(in the rows, 128 means zero)
Each row is followed by its group and then its class within the group.
[125 124 135 105 123 141 121 142 130 137 127  49 169 112 140 128 130 117
 108 126 121 121 150 116 121 132 131 137 140 114 130 116 123 106 143 144
  85 140 112 114 133 119 137 127 140 153 118 131 132 150 150 108 116 136
 116 115 128 137 116  67 123 126 139] | dut/tukek
[117 142 124 125 126 157 138 134 110 120 149  61 252 123 140 120 128  98
 111 131 121 124 130 104 133 134 134 111 144 143 131 132 111  94 130 135
  66 144 135 118 118 125 123 134 118 147 120 135 144 135 145 132 113 136
 126 176 128 143 131 138 120 136 115] | dut/Nati
[128 130 131 155 127 135 123 137 137 126 147 106 192 177 133 125 138 116
 133 134 127 132 136 121 110 130 144 122 138 147 133 138 114 133 128 129
 122 112 199 112 133 142 108 136 140 132  72 130 149 128 149 114 123 135
 124 113 127 138 136 118 135 115 103] | pev/gito
[117 151 116 125 131 141 149 118 112 132 159  64 252 117 152 128 128 116
 142 134 121 145 171  98 122 135 137 100 146 135 125 142 108 106 134 131
 101 150 163 110 108 133 104 119 119 154 105 154 149 138 151 129 124 133
 127 189 127 137 135 145 121 125  97] | dut/tukek
[122 126 125 118 121 143 121 137 130 138 132  61 200 107 134 137 126 105
 102 134 116 136 142 115 124 142 137 112 146 122 123 123 108 104 128 133
  93 152 132 111 133 128 123 122 130 149 120 122 125 133 144 125 119 135
 113 128 131 139 126 130 123 138 137] | dut/tukek
[121 136 125 145 127 143 112 177 124 133 139  77 252 235 135 125 133 125
 136 127 130 102 138 123 100 117 143 119 122 155 124 140 113 114 130  98
  90 117 190 101 130 148 112 133 142 132 114 118 147 140 157  97 114 136
 124 144 127 136 129 118 121 127 104] | pev/gito
[124 138 133 148 132 142 135 141 139 122 162 117 231 189 136 121 129 118
 128 132 126 112 141 104 109 122 154 129 126 139 130 129 116 120 135 126
  90 113 161 115 124 132 120 134 145 140 106 119 149 123 137 101 119 122
 126 111 129 139 128 125 127 118  97] | pev/gito
[130 128 125 135 120 134 122 123 129 140 126  80 169 175 126 136 137 118
 135  66 123 112 138 131 109 120 133 122 114 136 124 131 120 125 144 134
 104 124 170 115 139 135 117 138 137 128 144 144 130 134 150 101 126 137
 124 127 127 140 121 110 127 122 102] | pev/gito
[124 135 127 128 138 143 129 138 124 133 144  86 234 131 145 134 129 120
 114 130 123 127 123 113 123 129 152 111 137 138 115 129 118 111 128 131
  84 130 140 112 126 139 129 125 135 147 116 128 141 137 154 125 120 140
 123 124 139 140 128 125 127 138 123] | dut/Nati
[127 149 123 147 128 125 118 131 136 143 136 107 211 184 123 129 126 119
 144 121 128 116 126 125 108 111 149 119 133 150 132 129 114 125  94 124
 111 121 205 108 139 137 112 136 136 128 116 133 150 143 154 113 121 127
 115 147 130 137 140 129 127 126 107] | pev/gito
[117 140 127 133 133 145  93 132 125 137 155  83 252 127 136 131 127 112
 121 146 144 128 137 100 129 128 153 110 134 137 126 125 108 111 130 115
  81 141 148 118 108 131 119 119 131 138 113 133 135 135 136 120 117 130
 116 153 128 138 148 124 122 133 107] | dut/Nati
[117 148 119 125 139 155 140 129 120 161 153  80 252 129 140 148 137 119
 120 141  97 128 138  95 122 125 143  86 143 132 136 134 116 107 119 128
  78 137 136 111 124 134 121 113 145 149 112 138 142 136 152 132 113 133
 126 130 132 132 133 133 127 134 110] | dut/tukek
[124 120 136 147 120 134 128 137 147 138 145  95 173 197 136 125 135 130
 126 128 117 115 154 128  97 121 140 127 124 139 127 129  97 129 133 125
  96 117 108 114 138 143 117 143 152 136 107 120 146 135 166 111 125 118
 121  95 133 139 126 109 126 119 106] | pev/gito
[125 130 127 110 133 143 132 129 124 122 160  75 208 117 138 132 126 119
 116 127 116 132 138 112 125 133 132 115 138 127 125 121 126 150 129 131
  98 158 128 115 123 132 118 127 130 148 119 128 135 130 153 131 124 134
 118 133 124 133 121 121 113 133 131] | dut/tukek
[121 140 119 133 129 144 128 121 137 134 109  58 215 130 134 124 128 117
 127 125 127 126 139 127 115 132 139 121 150 137 131 128 123 118 148 129
 104 151 173 110 140 139 113 133 122 158 126 135 118 143 147 114 122 133
 115 166 124 133 128 138 127 146 116] | dut/vod
[140 124 118 144 122 137 120 123 125 133 121  59 225 172 130 134 136 119
 135 123 131 100 129 126 114 124 141 121 135 140 123 129 115 119 138 125
  86 140 183 105 142 133 125 131 143 153 128 134 136 141 153  98 119 148
 115 156 124 140 133 125 123 132 110] | pev/Fato
[127 127 127 124 132 139 137 136 142 129 148  87 204 104 133 123 129 121
 104 125 114 134 146 106 113 131 138 121 134 137 124 122 116 113 124 127
  84 132 121 119 130 127 130 129 140 146 113 126 129 137 148 131 128 143
 130 117 135 134 121 125 126 135 130] | dut/vod
[123 129 123 125 141 142  85 142 117 137 141  66 226 125 130 123 120 115
 116 135 122 128 136 118 130 135 149 119 140 131 110 119 119 112 134 137
  80 147 148 121 131 132 126 129 117 144 116 122 130 132 153 120 111 152
 119 154 134 140 130 127 118 130 128] | dut/Nati
[106 140 126 138 134 136 134 122 121 131 150  77 244 183 131 131 131 123
 150 131 122 120 132 117 104 131 149 128 124 152 136 130 149 108 144 140
  99 134 215  97 134 131 105 132 129 131 123 137 147 130 151 109 120 129
 116 179 132 139 131 126 118 128  98] | pev/gito
[131 147 129 145 114 134 121 138 136 123 118 106 153 156 129 128 126 116
 111 121 125 135 124 134  94 130 147 121 143 132 130 119 110 136 128 124
 100 123 192 117 137 148 114 138 116 135 115 127 139 121 145 121 131 139
 122 129 132 146 121 129 129 131 125] | pev/mepa
[121 140 116 128 124 147 129 128 139 135 145  49 246 141 127 143 124 116
 128 125 124 120 159 111 124 132 138 110 140 135 131 132 117 103 137 128
  89 146 168 102 123 138 113 128 127 140 111 130 137 145 156 104 118 129
 123 166 125 141 130 131 117 128 112] | dut/vod
[124 145 113 127 140 147 134 122 113 137 116  61 252 107 135 133 131 119
 123 128 118 133 134  95 132 132 144 126 146 128 140 130 105 109 134 132
  82 156 144 112 122 126 107 120 111 144 123 120 127 139 164 124 110 132
 120 173 134 143 127 137 118 135 122] | dut/tukek
[125 133 124 131 128 144 130 126 126 139 132  60 239 155 134 130 127 115
 127 130 126 119 153 121 113 126 137 112 136 147 121 131 122 115 128 134
  81 134 167 106 128 141 112 123 137 149 122 128 128 144 147 112 119 138
 127 142 117 131 128 115 126 127 112] | pev/Fato
[131 117 133 112 117 142 119 129 121 136 120  67 128 106 131 125 123 121
 115 116 121 132 153 126 125 137 125 121 130 126 119 131 128 119 126 136
 104 149 122 108 128 120 125 131 135 139 126 115 121 148 145 122 121 142
 114 131 127 115 121 117 124 126 115] | dut/Nati
[123 129 137 116 124 139 120 132 128 131 118  83 166 163 135 120 134 108
 127 121 127 111 133 145 117 122 138 117 126 134 127 115 122 126 155 131
 108 130 172 116 137 137 108 145 132 131 126 120 135 136 152 104 126 135
 124 138 134 142 135 121 125 130 123] | pev/Fato
[135 121 127 131 122 140 127 137 128 129 113  72 184 108 142 123 124 111
  91 123 119 133 140 123 132 131 129 117 148 111 138 129 117 121 124 136
  80 142 145 118 137 121 119 127 114 146 118 120 135 136 153 121 116 140
 110 130 133 132 124 116 128 121 138] | dut/Nati
[126 142 121 152 123 143 132 137 132 128 150  93 252 185 138 124 129 114
 134 143 129 113 133 117 109 117 148 121 121 148 136 122 113 114 144 128
  94 125 189 110 125 135 105 132 128 131 115 134 146 129 137 105 117 128
 119 146 129 136 138 124 140 128  82] | pev/gito
[135 145 127 141 129 134 131 130 120 130 142  86 238 170 132 125 134 109
 140 127 123 108 139 118 116 122 150 115 135 147 119 131 117 121 139 128
  97 132 181 113 122 128 111 125 131 137 125 142 142 134 152 106 128 128
 111 157 129 145 113 137 118 130 116] | pev/gito
[125 133 125 150 127 140 127 127 126 119 139 115 233 167 139 130 129 111
 129 130 132 120 137 111 113 137 144 117 132 156 143 130 118 123 137 120
 101 122 182 122 111 131  90 130 125 127 110 126 155 127 141 115 117 132
 121 135 134 141 131 136 128 132 102] | pev/mepa
[126 145 121 117 137 157 132 131 120 122 146  61 252 118 137 128 117 120
 121 135 103 121 140 105 124 132 133 109 137 133 123 126 109  95 126 128
  85 148 138  87 118 140 117 120 134 152 119 151 117 145 149 111 118 130
 117 152 124 141 150 129 121 138 119] | dut/tukek
[133 132 125 127 122 135 121 126 124 133 124  69 187 151 130 129 132 130
 123 118 117 120 144 129 104 133 137 120 138 138 132 125 116 123 134 128
 112 148 179 113 135 133 115 127 133 132 131 137 142 144 152 103 115 128
 120 143 129 132 130 123 133 129 115] | pev/Fato
[145 113 138 119 127 131 121 142 121 125 109  86 119 132 129 121 130 121
  97 121 125 120 135 128 122 128 120 138 139 118 122 123 131 131 127 132
  99 137 138 119 147 134 122 124 147 144 124 120 125 136 147 120 122 140
 123  97 130 136 122 114 130 127 145] | dut/Nati
[120 142 122 157 125 143 127 127 132 139 158 108 252 207 131 133 134 119
 146 130 120 110 131 108 105 125 164 113 120 161 130 129 112 129 140 130
 100 107 212 111 117 136 103 134 136 120 119 136 156 121 132  95 129 132
 122 148 128 143 143 128 121 134  90] | pev/gito
[118 146 110 151 126 144 127 130 124 132 145  88 235 172 140 118 130 108
 136 127 133 124 136 117 107 126 140 114 122 141 131 129 109 131 137 128
 101 133 197  98 123 161 103 131 116 129 113 128 152 131 147 103 123 138
 131 169 164 145 139 129 118 146 103] | pev/gito
[122 145 125 132 127 145 122 128 124 131 131  55 210 147 140 117 135 114
 118 128 124 109 129 123 118 140 147  98 137 135 126 130 117 104 132 132
  93 146 167 102 128 128 115 129 133 142 115 125 137 144 153 111 118 146
 112 143 131 131 131 127 123 129 122] | dut/Nati

Each row is followed by its group and then its class within the group.
[110 123 110 131 106 113 157 129  65 130 115 134 135 123 119 118 130 123
 109 126 128 142 134 140 134 176 124 107 144 125 148 165 119 138 128 122
 122 132 128 143 102 135 139 138 134 130 135 132 129 121 127 126 141 165
 118 119 116 141 119 150 139 133 148] | A/<58>
[120 135  80 132 170 107 169 137 104 112 135 100 132 124 130 132 117 107
 129 138 125 144 137 157 126 179  88 119 139 128 147 162 129 138 111 117
 121 148 137 114 144 148 139 133 128 129 143 118 118 125 122 115  92 141
 119 126 136 146 127 148 146 130 172] | J/<52>
[116 112 114 120 128 112 149 125  92 129 110 115 132 132 127 119 143 116
 123 131 139 129 136 148 132 127 131 122 136 126 132 158 130 133 114 119
 132 124 131 134 119 140 139 129 131 140 133 129 133 128 129 114 138 138
 131 121 122 125 127 136 146 131 137] | A/<58>
[105 117  93 137 126 101 178 133  46 131 110 152 135 142  94 125 138 116
 114 132 132 151 148 158 131 242 128  98 153 128 148 195 124 150  99 110
 132 146 118 155 100 127 143 130 134 121 153 127 133 123 137 121  95 159
 129 128 128 129 116 160 134 134 194] | A/<70>
[124 135 109 123 161 127 130 126  94 121 150 140 141 104 112 141 113 144
 120 119 126 133 140 130 122 178 147 124 148 122 130 147 120 129 106 108
 143 140 133 149 143 117 120 134 119 137 123 127 149 121 135 143 133 157
 130 122 121 136 119 150 116 120 166] | F/<72>
